K578: [5.993 4.400 -0.232 4.810 -0.122 3.348 1.444 0.487 -0.581 1.460 -7.213 -5.393 4.092 -4.405 -5.608 -2.983 -7.054 2.926 4.867 5.491]
K205: [5.993 4.400 -0.232 4.810 -0.122 3.348 1.444 0.487 -0.581 1.460 -0.580 1.622 4.254 -0.702 -6.739 -3.048 0.214 0.847 3.324 4.408]
K406: [5.993 4.400 -0.232 4.810 -0.122 3.348 1.444 0.487 -0.581 3.323 -7.213 -5.393 4.092 -4.405 -5.608 6.434 1.356 3.680 1.360 5.506]
K492: [6.124 4.182 0.683 8.495 -1.382 3.404 6.684 1.084 -1.316 2.377 -5.435 -3.563 1.449 -6.737 -4.698 6.467 -3.425 1.930 2.232 2.186]
K566: [5.993 4.400 -0.232 4.810 -0.122 3.348 1.444 0.487 -0.581 1.460 -4.424 -0.555 -4.154 -3.730 -2.250 0.413 -3.914 4.427 3.195 1.633]
where: [1.449] : K492, 13
where: [-0.580] : K205, 11
where: [3.324] : K205, 19

K238: [0.048 7.600 -1.273 1.726 2.489 -3.290 4.355 2.416 -1.238 -3.037 -0.906 -0.441 -1.148 1.554 1.862 -5.112 2.708 -0.859 3.363 -1.752 -1.848]
K537: [-0.170 -2.440 -2.030 -2.275 -4.738 3.678 -2.529 -1.209 1.483 1.506 1.007 -1.069 0.932 2.692 -3.074 6.618 -4.836 -0.051 -4.116 1.564 0.652]
K208: [4.311 -1.682 3.178 2.679 5.324 -0.784 -0.209 -2.995 -0.690 4.037 -3.982 4.441 3.082 2.720 0.062 -1.507 2.443 1.022 0.932 2.124 3.823]
K69: [-0.626 -8.618 5.724 0.913 2.808 -0.368 -3.358 -1.070 0.529 2.155 1.140 1.514 -0.289 3.015 1.838 -2.491 3.225 1.358 1.542 -0.926 1.464]
K278: [1.655 0.665 -2.808 -0.942 1.279 -2.268 2.895 -3.588 -6.017 -1.643 -7.175 2.048 0.402 -2.577 1.426 0.073 0.493 -1.456 -1.742 4.836 -0.903]
K71: [4.828 6.849 0.179 3.507 4.576 -1.134 2.685 -0.395 0.468 2.691 -3.076 3.105 3.257 2.588 -0.995 -1.967 1.310 0.429 1.776 0.611 2.983]
K213: [-3.664 -3.125 -2.245 -3.419 -5.936 2.388 -2.041 0.836 0.718 -1.910 3.241 -3.390 -2.145 -3.539 -0.970 4.233 -3.537 -0.459 -2.880 -0.340 -2.409]
K653: [-5.406 -4.661 1.231 -2.094 -2.511 -0.776 -1.553 2.433 -0.069 -3.865 4.443 -3.403 -4.195 -0.197 2.686 -2.069 1.322 -0.380 1.147 -2.889 -3.788]
K236: [3.488 7.034 0.921 3.802 3.133 0.354 1.345 1.954 4.058 3.127 1.188 1.518 2.761 3.560 -2.072 -1.492 0.551 1.042 2.597 -2.466 3.181]
K893: [-2.873 -6.067 1.306 -1.793 1.044 -2.974 0.215 -1.392 -5.163 -3.809 -2.325 -0.117 -3.134 -0.548 4.429 -3.463 3.563 -0.940 0.587 1.240 -3.195]
K889: [3.844 5.021 -3.577 0.273 -1.236 2.138 0.401 -1.764 0.545 2.568 -2.867 1.237 3.335 -2.319 -3.645 4.913 -3.959 -0.282 5.723 2.729 2.357]
K498: [1.492 -5.856 0.031 -1.579 -1.762 2.732 -2.969 -3.658 -0.298 3.081 -1.920 1.422 1.998 -2.335 -2.029 5.398 -2.901 0.466 -4.039 3.448 2.201]
where: [0.402] : K278, 13
where: [5.724] : K69, 3
where: [2.691] : K71, 10

K918: [0.585 0.438 -1.496 3.818 1.941 -4.202 -0.123 -0.201 -2.850 1.371 1.961 -0.019 6.994 3.887 6.063 -3.602 5.412 -5.761 0.674 -5.332 3.272 -0.890 3.265 1.291 3.597 2.934 -3.417 4.833 4.554 2.173 3.280 -7.942 -2.974 3.814 -5.514 3.413 0.862 2.101 3.817 -0.125 -1.143 -4.542]
K82: [0.255 -1.558 2.862 7.496 -6.049 0.605 0.441 0.265 -6.531 6.192 2.090 2.196 -2.315 -3.027 4.422 3.266 -0.114 -2.020 -0.997 2.771 -1.376 7.495 0.138 -0.976 -1.887 3.442 3.831 2.412 0.841 7.216 -4.177 -2.192 -6.701 4.381 -3.243 2.606 0.103 2.999 -0.786 4.378 -0.059 -0.451]
K946: [1.357 1.661 -0.678 3.410 2.271 -2.102 -0.038 2.758 -1.712 -0.823 -1.257 -4.466 6.210 2.522 6.946 -0.299 6.681 -7.049 -3.793 -4.809 3.604 -1.634 0.776 -0.587 4.457 0.360 -4.862 5.104 3.225 0.266 1.363 -7.406 -4.502 5.743 -5.077 3.425 2.892 1.492 -0.162 -1.421 -4.370 -5.190]
K475: [0.255 -1.558 2.862 7.496 -6.049 0.605 0.441 0.265 -6.531 6.192 2.090 2.196 -2.315 -3.027 4.422 -3.722 -0.114 -2.020 -0.997 2.771 -1.376 -6.050 0.138 -0.976 -1.887 3.442 3.831 2.412 0.841 7.216 2.091 -2.192 -6.701 4.381 -3.243 2.606 0.103 2.999 -0.786 4.378 -0.059 -0.321]
where: [3.265] : K918, 23
where: [3.818] : K918, 4
where: [-0.038] : K946, 7
where: [4.554] : K918, 29
which: [1.357 1.661 -0.678 3.410 2.271 -2.102 -0.038 2.758 -1.712 -0.823 -1.257 -4.466 6.210 2.522 6.946 -0.299 6.681 -7.049 -3.793 -4.809 3.604 -1.634 0.776 -0.587 4.457 0.360 -4.862 5.104 3.225 0.266 1.363 -7.406 -4.502 5.743 -5.077 3.425 2.892 1.492 -0.162 -1.421 -4.370 -5.190] : K946
where: [6.946] : K946, 15
where: [1.291] : K918, 24

K390: [2.333 -2.449 1.316 -0.437 -7.216 -0.842]
K628: [-0.358 -2.081 -3.396 -2.357 2.143 2.035]
K349: [-2.729 1.545 1.265 -4.281 3.429 1.204]
K86: [-0.825 -1.258 1.149 2.034 -0.449 1.205]
K230: [1.780 0.823 -0.486 -1.259 -1.026 3.034]
K182: [3.140 1.198 0.749 1.227 -3.065 1.812]
K280: [-1.370 1.175 -1.763 -4.947 -1.764 0.056]
where: [-0.486] : K230, 3
where: [-1.259] : K230, 4
where: [1.204] : K349, 6
where: [2.035] : K628, 6
where: [-1.763] : K280, 3

K952: [-3.081 -0.191 -0.192 -0.301 -2.422 1.025 -0.554 1.154 -0.699 -1.651 1.438 -0.103 2.297 -2.868 1.475]
K662: [-3.081 -0.191 -0.488 -0.301 3.188 1.025 -0.554 1.154 -0.699 -1.651 1.438 -0.103 2.297 -2.868 1.475]
K10: [2.565 -1.025 0.432 -0.432 -1.733 -1.518 3.011 -1.070 -2.504 -0.558 2.045 -1.087 -4.037 -0.031 0.344]
K579: [3.793 0.603 1.026 0.131 -0.374 -0.559 3.289 -7.356 -1.363 -1.081 -0.971 -0.659 -0.307 -2.585 -0.306]
K34: [-0.059 0.524 -0.202 -1.164 -0.129 1.103 2.296 2.526 -0.188 -0.191 -0.468 -1.363 -0.305 0.442 3.990]
where: [1.103] : K34, 6
where: [2.565] : K10, 1
where: [2.526] : K34, 8
where: [-0.306] : K579, 15
where: [-0.305] : K34, 13
where: [-0.192] : K952, 3
where: [-0.558] : K10, 10

K845: [-2.616 -0.938 1.847 -1.232 -5.094 -1.655 5.621 -2.097 5.672]
K442: [-3.149 2.497 1.769 -3.664 -1.640 -3.509 -5.093 -3.311 -1.547]
K569: [7.124 -8.538 -8.450 7.518 4.708 7.123 -2.706 6.828 -2.131]
where: [7.123] : K569, 6
where: [-5.094] : K845, 5

K297: [-1.184 -2.433 -1.099 -5.044 2.462]
K169: [0.102 -1.976 -4.230 3.347 -0.554]
K920: [-3.871 0.073 -1.106 -2.769 -3.212]
K159: [1.024 -1.968 -1.685 5.430 3.623]
K591: [-4.229 -0.026 -0.021 4.613 -0.313]
K97: [1.362 2.524 0.038 -4.024 -0.253]
K75: [-1.882 -0.140 -1.684 2.911 5.359]
K22: [1.049 2.389 -0.076 0.034 0.877]
K295: [-1.203 0.823 0.694 -1.316 -4.303]
K598: [0.281 -1.326 2.763 0.496 1.139]
K320: [-0.217 0.485 -2.071 8.365 -0.232]
K459: [0.210 1.040 -2.935 -0.087 0.714]
where: [-4.230] : K169, 3
where: [-0.140] : K75, 2
where: [-1.685] : K159, 3
where: [-2.433] : K297, 2

K307: [-1.321 -2.137 -4.370 1.540 -4.322 -2.577 -0.874 0.124 4.338 -5.029 0.500 2.091 -0.147 0.091 2.611 0.499 4.550 -4.161 -0.279 -2.158 -4.031 4.654 -4.862 -1.845 -1.161 0.580 -3.710 1.726 -2.515 -4.228 1.843 -2.630 -2.688 4.911 0.254 -3.845 1.821 -0.387 2.546 -6.208 -4.080 3.431 -2.201 -1.032 -3.927 6.290 -1.314 -1.174 -0.537 -1.739 -0.131 1.954 0.997 -1.447 -0.264 1.161 0.804 -5.586 0.064 -0.971 4.424]
K940: [0.434 0.744 -1.284 -0.844 -1.242 -1.118 0.156 0.445 -0.131 1.610 -0.725 -1.149 -1.461 -1.352 -0.604 0.730 2.464 0.107 -0.107 -0.012 -0.941 -0.968 -1.413 -0.436 -2.043 -1.025 1.944 -2.142 -0.913 -0.359 0.328 0.096 -0.746 -0.007 2.452 -0.171 -0.157 -0.588 0.989 -0.495 -1.217 2.368 -1.006 1.797 -0.633 -2.066 -0.561 0.572 -0.086 -0.765 1.051 0.963 -0.605 1.209 -0.535 0.522 -0.456 -0.861 0.063 -2.120 0.146]
K76: [-2.597 0.112 0.048 1.320 0.135 0.503 -0.689 1.464 0.648 -2.075 0.109 0.025 -0.782 0.365 0.388 0.782 -0.134 -0.041 0.889 -0.273 -0.329 -0.652 -0.370 1.500 0.449 1.691 -0.860 2.588 -0.233 -0.835 0.498 0.222 0.919 -2.065 1.071 -0.639 -0.666 0.271 -0.030 1.478 -1.502 -0.599 0.316 -1.744 0.086 1.317 1.170 1.408 -0.260 0.025 0.281 -1.517 2.425 -0.862 -3.156 -0.742 0.477 -1.296 0.532 1.682 0.008]
K814: [-3.115 0.199 0.239 -1.274 -0.570 0.981 -0.098 0.531 2.036 -2.099 -0.912 -0.147 -0.595 0.630 0.643 0.698 0.902 0.748 1.098 -0.759 0.578 -1.083 0.851 0.827 1.894 0.106 -0.749 -0.405 0.676 0.015 1.087 0.093 2.903 0.194 1.330 -2.109 -1.171 0.323 0.718 -0.497 -1.846 0.931 -0.251 0.957 0.093 0.049 -1.557 -0.120 -0.927 0.197 -0.413 -1.189 2.081 -1.434 -0.034 1.320 -0.894 -0.997 0.537 0.240 0.165]
K38: [-0.900 -0.968 -1.064 1.859 1.497 1.151 4.564 -2.252 -8.078 5.236 -0.321 4.826 -4.899 0.640 1.644 -0.993 1.611 -4.277 0.456 0.678 -0.025 1.899 3.272 -0.242 -4.559 3.698 3.778 2.427 2.451 0.050 -0.194 -1.644 0.777 -0.319 -0.240 -1.237 3.970 3.359 -1.643 -1.385 -2.780 -3.940 6.905 1.735 5.352 -2.909 -2.122 -2.693 -3.142 -0.776 1.628 0.584 1.928 -4.950 2.020 -8.763 0.662 -6.295 -0.675 2.303 7.489]
where: [-2.066] : K940, 46
where: [0.048] : K76, 3
where: [1.151] : K38, 6
where: [-1.845] : K307, 24
where: [2.425] : K76, 53
where: [1.610] : K940, 10
where: [-2.252] : K38, 8

K999: [-0.721 3.090 0.117 -0.199 0.267 -2.473 2.886 -0.944 -1.682 0.524 -0.005 0.071 0.098 -5.544 0.181 -0.262 -0.022 -1.488 -0.078 0.146]
K980: [1.570 -0.475 -0.992 3.364 0.261 -0.990 -0.321 1.677 -3.023 -1.721 -1.020 -2.175 -0.224 -4.413 -0.542 4.330 1.061 -0.130 -0.366 -0.506]
K123: [1.709 2.256 0.706 -2.680 -1.925 -0.856 2.796 -3.002 2.259 0.507 -0.303 -0.208 -0.144 -1.129 -0.326 -3.233 0.141 -2.047 0.486 -0.122]
K119: [0.430 -2.552 -0.133 -0.716 -0.356 -0.885 -2.980 -1.856 -1.342 0.143 -0.125 0.182 0.057 -3.999 -0.146 -0.993 0.159 -1.805 0.221 0.010]
K675: [-0.836 -0.970 -0.334 1.099 0.960 -2.416 -2.678 -0.788 -4.022 0.730 0.012 0.847 0.176 -6.534 0.072 1.221 0.304 -1.645 0.073 0.076]
K660: [-1.835 -2.672 -0.310 -0.547 1.224 -1.732 -2.731 -0.706 -2.854 0.744 0.363 1.090 0.423 -7.543 0.392 -0.747 -0.443 -1.425 0.086 0.556]
K444: [-0.527 4.680 -0.396 -1.547 -0.397 -1.615 4.101 -1.395 0.421 1.525 0.344 1.087 0.082 -2.306 0.260 -1.882 -0.258 -1.099 0.245 0.205]
K545: [4.056 -3.338 -0.479 0.164 -1.712 -0.186 -2.496 -1.803 1.683 -1.201 -1.561 -1.772 -0.395 1.880 -1.338 0.462 1.441 -1.404 0.731 -0.790]
K929: [1.796 -0.531 -0.402 2.799 -0.064 -1.020 -2.588 0.614 -3.189 0.071 -0.649 -0.120 -0.179 -3.527 -0.563 3.587 1.208 -0.603 0.236 -0.523]
K581: [3.197 3.436 -0.269 2.545 -1.335 -0.312 3.379 1.030 -0.543 -1.524 -1.152 -2.519 -0.525 -0.823 -0.772 3.398 1.293 -0.024 -0.231 -0.842]
K587: [-0.890 1.794 0.504 -2.723 -0.458 -1.602 2.561 -2.268 0.048 0.800 0.375 0.462 0.219 -5.920 0.390 -3.416 -0.667 -2.040 0.072 0.469]
where: [-0.397] : K444, 5
where: [2.259] : K123, 9

K189: [-1.489 -0.429 -0.912 0.244 1.234 -2.458 -0.117 0.347]
K25: [-3.054 0.871 0.016 -0.010 -1.343 -0.169 -0.155 0.041]
K895: [-0.745 -0.941 -0.156 0.116 0.153 4.365 -0.792 0.266]
K763: [0.040 0.423 -0.156 0.436 0.153 4.365 -0.924 0.437]
K733: [-0.608 -0.242 0.789 0.370 -0.032 3.731 -0.685 0.029]
K356: [3.965 -0.005 0.633 -0.586 0.011 1.350 -0.129 -0.154]
K453: [0.195 0.058 -0.366 -0.428 0.150 -0.065 1.167 -0.135]
K611: [-1.687 0.098 -0.942 0.009 0.998 -2.025 -0.405 0.507]
K276: [0.595 0.098 0.387 0.247 -2.470 0.412 0.759 0.039]
K726: [-4.513 0.029 1.391 0.099 -1.496 0.435 0.060 -0.055]
K864: [-6.850 0.208 0.704 0.055 0.070 1.372 -0.636 0.240]
K258: [-0.608 -0.242 0.789 0.370 -0.032 3.731 0.483 -0.423]
where: [0.099] : K726, 4
where: [0.039] : K276, 8
where: [0.435] : K726, 6
where: [-0.055] : K726, 8
where: [-0.942] : K611, 3

K470: [-6.938 -8.597 -5.203 6.754 2.527 -7.855 -6.340]
K56: [-6.938 -8.597 5.759 6.754 2.527 -7.856 -6.340]
K539: [1.591 -8.597 5.759 6.754 2.527 -7.855 -6.340]
which: [-6.938 -8.597 -5.203 6.754 2.527 -7.855 -6.340] : K470
which: [-6.938 -8.597 5.759 6.754 2.527 -7.856 -6.340] : K56
which: [1.591 -8.597 5.759 6.754 2.527 -7.855 -6.340] : K539

